Here is a tiny trained network, its code and every weight. The questions are about switching its units off for an input and a target symbol, where a switched-off unit gives its printed mean instead of its output.

import numpy as np


def w(rows, s, z=0):
    codes = np.array(rows[::2]) - 128.0
    scale = np.full(codes.shape[1], s)
    scale[-1] = z or s
    return codes * scale


def norm(h):
    return h / np.sqrt((h * h).mean(-1, keepdims=True) + 1e-5)


def f(y):
    return y / 2 * (1 + np.tanh(0.7978845608 * (y + 0.044715 * y**3)))


def softmax(a):
    e = np.exp(a - a.max(-1, keepdims=True))
    return e / e.sum(-1, keepdims=True)


def log_softmax(a):
    a = a - a.max(-1, keepdims=True)
    return a - np.log(np.exp(a).sum(-1, keepdims=True))


def net(x, mask):
    ids = ['αβγδζημξπτψω'.index(c) for c in x.split()]
    T = len(ids)
    res = E[ids] + P[:T]
    u = 0
    for l in range(3):
        q, k, v = (norm(res) @ M[l].T for M in (Q, K, V))
        z = softmax(np.where(np.tri(T) > 0, q @ k.T / 3**0.5, -1e9)) @ v
        res = res + np.where(mask[u], z, O[l][:, -1]) @ O[l][:, :-1]
        u += 1
        y = f(norm(res) @ A[l][:, :-1].T + A[l][:, -1])
        res = res + np.where(mask[u : u + 12], y, B[l][:, -1]) @ B[l][:, :-1]
        u += 12
    return log_softmax(norm(res)[-1] @ U[:, :-1].T + U[:, -1])


Q, K, V, O, A, B = {}, {}, {}, {}, {}, {}
E = w([
[105,143,168,171],'α',
[125,159,190,164],'β',
[111,99,153,100],'γ',
[123,125,136,138],'δ',
[183,83,47,163],'ζ',
[86,106,114,131],'η',
[166,226,120,113],'μ',
[136,123,154,132],'ξ',
[163,138,2,137],'π',
[76,105,97,103],'τ',
[111,94,134,135],'ψ',
[149,145,169,141],'ω',
],0.019)
P = w([
[104,119,97,137],'0',
[152,80,157,179],'1',
[211,95,190,58],'2',
[91,154,99,136],'3',
[151,79,153,177],'4',
[181,84,152,29],'5',
[91,155,98,137],'6',
[154,76,148,182],'7',
[157,105,126,10],'8',
[90,154,101,138],'9',
],0.013)
Q[0] = w([
[149,46,253,2],'L0H0',
[234,10,171,34],'L0H0',
[81,207,92,72],'L0H0',
],0.0073)
K[0] = w([
[18,122,216,144],'L0H0',
[2,89,192,167],'L0H0',
[148,192,63,67],'L0H0',
],0.0092)
V[0] = w([
[181,244,40,137],'L0H0',
[173,80,130,172],'L0H0',
[197,88,3,194],'L0H0',
],0.0039)
O[0] = w([
[99,253,121,169,10],'L0H0',
[157,76,139,147,208],'L0H0',
[180,131,44,201,219],'L0H0',
],0.0055,0.0011)
A[0] = w([
[104,110,157,132,17],'L0N0',
[246,142,192,62,134],'L0N1',
[168,115,114,35,199],'L0N2',
[128,133,121,135,3],'L0N3',
[108,185,48,120,166],'L0N4',
[139,190,147,66,152],'L0N5',
[159,169,166,182,64],'L0N6',
[112,104,156,134,19],'L0N7',
[225,181,99,61,100],'L0N8',
[79,97,60,138,45],'L0N9',
[116,147,176,60,112],'L0N10',
[203,96,124,172,158],'L0N11',
],0.013,0.0043)
B[0] = w([
[83,113,142,122,118],'L0N0',
[233,146,7,54,253],'L0N1',
[1,189,21,87,235],'L0N2',
[149,113,127,154,102],'L0N3',
[93,215,196,150,216],'L0N4',
[9,84,174,96,172],'L0N5',
[140,178,31,126,158],'L0N6',
[83,116,137,141,121],'L0N7',
[28,23,124,115,194],'L0N8',
[214,152,108,176,180],'L0N9',
[70,91,110,97,171],'L0N10',
[167,165,217,57,200],'L0N11',
],0.0077,0.0058)
Q[1] = w([
[148,198,79,254],'L1H0',
[52,79,193,83],'L1H0',
[214,29,55,199],'L1H0',
],0.0071)
K[1] = w([
[209,151,2,105],'L1H0',
[71,124,208,206],'L1H0',
[138,7,80,148],'L1H0',
],0.0075)
V[1] = w([
[108,117,102,38],'L1H0',
[69,59,106,134],'L1H0',
[172,4,113,64],'L1H0',
],0.0039)
O[1] = w([
[206,63,154,194,245],'L1H0',
[148,251,86,205,5],'L1H0',
[222,71,13,219,79],'L1H0',
],0.0023,0.00025)
A[1] = w([
[142,75,175,164,40],'L1N0',
[32,140,81,172,170],'L1N1',
[170,181,113,21,66],'L1N2',
[137,167,125,88,91],'L1N3',
[215,127,188,178,118],'L1N4',
[84,90,130,150,1],'L1N5',
[101,149,57,58,135],'L1N6',
[94,152,105,63,100],'L1N7',
[119,118,109,125,52],'L1N8',
[145,115,153,3,90],'L1N9',
[128,128,128,128,127],'L1N10',
[124,132,63,22,34],'L1N11',
],0.014,0.0046)
B[1] = w([
[49,132,124,216,146],'L1N0',
[166,46,238,110,233],'L1N1',
[208,103,49,118,208],'L1N2',
[150,105,94,138,149],'L1N3',
[82,187,114,25,191],'L1N4',
[163,100,199,178,117],'L1N5',
[19,165,69,166,254],'L1N6',
[99,146,45,120,203],'L1N7',
[139,143,120,158,119],'L1N8',
[151,41,77,81,222],'L1N9',
[128,128,128,127,128],'L1N10',
[110,156,1,9,242],'L1N11',
],0.0079,0.0078)
Q[2] = w([
[168,179,104,172],'L2H0',
[117,3,127,229],'L2H0',
[126,2,218,41],'L2H0',
],0.0067)
K[2] = w([
[192,188,116,168],'L2H0',
[55,44,75,245],'L2H0',
[34,1,125,43],'L2H0',
],0.0072)
V[2] = w([
[180,106,156,62],'L2H0',
[216,145,252,162],'L2H0',
[251,180,148,195],'L2H0',
],0.0027)
O[2] = w([
[161,195,112,73,156],'L2H0',
[252,101,184,172,1],'L2H0',
[198,56,157,80,9],'L2H0',
],0.003,0.0009)
A[2] = w([
[202,76,108,62,20],'L2N0',
[100,9,146,107,17],'L2N1',
[233,70,168,166,87],'L2N2',
[77,80,255,120,140],'L2N3',
[201,224,178,133,21],'L2N4',
[202,153,141,126,89],'L2N5',
[112,129,137,28,95],'L2N6',
[201,47,91,74,3],'L2N7',
[40,210,124,216,35],'L2N8',
[114,136,42,209,107],'L2N9',
[29,38,121,188,147],'L2N10',
[241,79,89,59,87],'L2N11',
],0.0096,0.0049)
B[2] = w([
[129,96,180,203,159],'L2N0',
[106,51,208,168,145],'L2N1',
[254,168,130,76,150],'L2N2',
[62,141,23,80,252],'L2N3',
[72,136,138,237,164],'L2N4',
[115,185,107,161,127],'L2N5',
[176,59,148,140,207],'L2N6',
[76,129,167,194,166],'L2N7',
[121,155,221,211,186],'L2N8',
[175,71,199,58,165],'L2N9',
[194,132,41,194,223],'L2N10',
[36,149,162,185,220],'L2N11',
],0.0082,0.0043)
U = w([
[164,222,74,175,67],'α',
[225,150,144,91,151],'β',
[82,80,45,253,1],'γ',
[6,154,168,117,76],'δ',
[82,12,162,174,123],'ζ',
[201,56,89,203,149],'η',
[141,115,178,202,212],'μ',
[144,202,169,42,66],'ξ',
[151,148,32,89,126],'π',
[72,73,102,132,216],'τ',
[150,62,205,100,183],'ψ',
[91,94,171,46,122],'ω',
],0.014,0.007)

Each question gives the input, a string of symbols that net reads in full, and the target symbol t.
The units are the heads (3 rows each of Q, K, V and O) and the neurons (one row each of A and B). Each row of codes is followed by its name. A weight is (code - 128) times the scale printed after its matrix; where a second scale follows, it is the last column's (O, A, B and U).
mask holds one flag per unit, layer by layer, with each layer's heads first. A switched-off unit (its flag False) gives its mean, the last column of its rows in O or B, instead of its output. The means were averaged over made-up inputs and are rounded, as every weight is.
A unit's drop is (log p(t) with every unit on - log p(t) with that unit switched off) / (log p(t) with every unit on - log p(t) with every unit switched off).
The circuit of an input: a set's keep is (log p(t) with only the set's units on - log p(t) with every unit switched off) / (log p(t) with every unit on - log p(t) with every unit switched off). Starting from the 12 units with the biggest drops (on a tie, the unit counted first), units are removed one at a time, each time the one whose removal leaves the highest keep (on an exact tie, the one counted first), for as long as the keep stays at least 0.8.
units of the circuit, in order: the units of the circuit, biggest drop first
top k neurons: the k neurons with the biggest drops, biggest first
k most important neurons of layer l: the k neurons of layer l with the biggest drops, biggest first
input ω β μ τ, target δ: top 2 neurons => L0N4, L1N9
input δ ω μ η, target δ: units of the circuit, in order => L0N4, L1N9, L0H0, L1N1
input ω α μ α μ ω β ζ, target μ: most important neuron of layer 0 => L0N11
input μ μ ψ ξ η, target γ: 2 most important neurons of layer 0 => L0N2, L0N1
input ζ ω ζ ξ δ τ ω, target α: top 2 neurons => L0N2, L0N6
input ζ β ξ ξ π α ψ α ξ τ, target μ: top 4 neurons => L0N8, L0N9, L0N4, L1N9
input μ ω τ τ, target δ: top 4 neurons => L0N4, L0N1, L1N1, L2N3
input η α δ π ψ γ π, target μ: top 2 neurons => L0N1, L0N4
input μ μ α η β τ γ ξ, target ψ: 2 most important neurons of layer 0 => L0N2, L0N11
input δ μ ψ τ π τ η δ π η, target μ: 4 most important neurons of layer 0 => L0N4, L0N9, L0N8, L0N5
input ζ ξ μ τ η δ α, target δ: 2 most important neurons of layer 1 => L1N2, L1N9
input δ μ π ξ η, target γ: top 2 neurons => L1N0, L0N1
input δ δ π η δ, target ω: top 3 neurons => L0N11, L0N1, L0N2
input τ ω ζ δ τ ξ τ, target α: most important neuron of layer 0 => L0N9
input μ ψ ξ μ ξ α η ψ α ψ, target δ: 2 most important neurons of layer 0 => L0N1, L0N8
input δ ξ π μ ξ α ψ ω, target β: top 2 neurons => L0N11, L0N2
input ψ ω τ μ τ τ ψ, target δ: 2 most important neurons of layer 2 => L2N10, L2N4
input μ ω β α ξ α τ τ, target η: 2 most important neurons of layer 1 => L1N6, L1N11
input μ α τ τ δ, target ω: top 3 neurons => L0N11, L0N2, L0N1
input η γ μ τ α, target δ: top 2 neurons => L1N4, L0N1
input τ ψ ω ζ π τ β ω τ ω, target μ: top 4 neurons => L0N1, L1N11, L0N6, L2N4
input β γ τ π γ τ δ π π τ, target μ: most important neuron of layer 0 => L0N9
input τ ω δ π τ ψ β, target μ: top 3 neurons => L0N8, L0N6, L1N9
input π ω μ β μ η ψ ξ ξ ω, target δ: top 2 neurons => L0N1, L0N5
input ξ μ ξ γ τ τ τ π τ ω, target μ: 2 most important neurons of layer 0 => L0N1, L0N8
input τ τ ξ δ, target ξ: top 3 neurons => L0N2, L1N4, L0N8
input τ τ ζ α ζ μ α ζ β α, target α: most important neuron of layer 2 => L2N3
